Below are the code and all the weights of a small trained network. Each question names an input and a class and asks about switching units off, where a switched-off unit gives its printed mean instead of its output.

import numpy as np


def w(rows, s, z=0):
    codes = np.array(rows[::2]) - 128.0
    scale = np.full(codes.shape[1], s)
    scale[-1] = z or s
    return codes * scale


def f(y):
    return np.maximum(y, 0)


def log_softmax(a):
    a = a - a.max(-1, keepdims=True)
    return a - np.log(np.exp(a).sum(-1, keepdims=True))


def net(x, mask):
    res = np.array(x, float).reshape(1, 8) / 4 @ E
    y = f(res @ A[0][:, :-1].T + A[0][:, -1])
    res = res + np.where(mask, y, B[0][:, -1]) @ B[0][:, :-1]
    return log_softmax(res[-1] @ U[:, :-1].T + U[:, -1])


A, B = {}, {}
E = w([
[36,128,206,254,106,65,29],'x0',
[108,127,143,113,129,130,144],'x1',
[140,106,130,116,123,119,106],'x2',
[168,118,136,111,85,100,108],'x3',
[136,135,135,125,109,123,133],'x4',
[131,132,129,138,135,132,129],'x5',
[98,6,112,209,44,173,230],'x6',
[118,90,120,108,152,132,93],'x7',
],0.0073)
A[0] = w([
[119,109,94,124,54,170,110,71],'n1',
[87,142,138,187,159,96,147,253],'n2',
[140,15,131,203,84,164,190,98],'n3',
[96,49,93,143,54,155,164,71],'n4',
[186,134,8,39,118,202,188,142],'n5',
[143,232,164,69,190,109,59,56],'n6',
[81,126,209,191,130,110,84,169],'n7',
[184,194,131,92,159,105,59,31],'n8',
[145,173,118,129,143,115,107,114],'n9',
[181,127,87,25,147,197,198,149],'n10',
[175,129,94,67,161,157,181,173],'n11',
[168,138,138,170,21,135,113,153],'n12',
[66,136,253,231,96,91,56,130],'n13',
[103,66,119,164,53,205,149,83],'n14',
],0.0072,0.0012)
B[0] = w([
[104,157,94,125,120,94,118,156],'n1',
[123,113,162,165,86,138,138,180],'n2',
[66,224,43,8,171,34,234,234],'n3',
[98,195,88,118,182,94,204,207],'n4',
[156,59,145,186,89,204,55,249],'n5',
[117,181,87,3,192,47,250,244],'n6',
[160,84,166,162,111,145,68,211],'n7',
[89,187,92,78,148,108,180,210],'n8',
[142,109,138,92,133,114,174,165],'n9',
[200,44,167,219,78,151,33,237],'n10',
[117,64,186,160,105,154,35,205],'n11',
[165,154,142,139,170,133,112,165],'n12',
[157,34,161,216,65,209,57,255],'n13',
[89,144,77,62,178,97,198,206],'n14',
],0.0063,0.0081)
U = w([
[190,44,209,255,67,231,28,247],'0',
[115,199,53,71,210,39,188,9],'1',
],0.0065,0.0014)

Each question gives the input, the list of numbers given to net, and the class t.
The units are the neurons (one row each of A and B). Each row of codes is followed by its name. A weight is (code - 128) times the scale printed after its matrix; where a second scale follows, it is the last column's (A, B and U).
mask holds one flag per neuron, in row order. A switched-off neuron (its flag False) gives its mean, the last column of its row in B, instead of its output. The means were averaged over made-up inputs and are rounded, as every weight is.
A unit's drop is (log p(t) with every unit on - log p(t) with that unit switched off) / (log p(t) with every unit on - log p(t) with every unit switched off).
most important unit: the unit with the biggest drop
top k neurons: the k neurons with the biggest drops, biggest first
drop of u: that unit's drop, to one decimal
input [-8,6,0,-1,-7,-3,-7,8], class 0: most important unit	n10
input [3,-7,-8,5,-1,-6,4,-1], class 1: top 3 neurons	(n3; n10; n5)
input [6,1,4,4,-2,6,8,5], class 1: top 3 neurons	(n3; n14; n4)
input [1,-7,7,8,8,-6,2,-6], class 1: top 2 neurons	(n10; n5)
input [1,5,6,5,-5,-1,2,5], class 1: top 4 neurons	(n10; n5; n13; n11)
input [-1,-6,-2,0,4,2,3,7], class 1: drop of n13	0.3
input [-3,-8,3,-2,-6,4,-2,4], class 0: drop of n3	0.5
input [-4,-4,-4,7,-8,-2,8,3], class 1: drop of n3	0.4
input [-2,8,3,-7,6,-7,-2,-2], class 0: drop of n14	0.1
input [-8,7,1,0,3,-3,-7,1], class 0: top 2 neurons	(n10; n5)
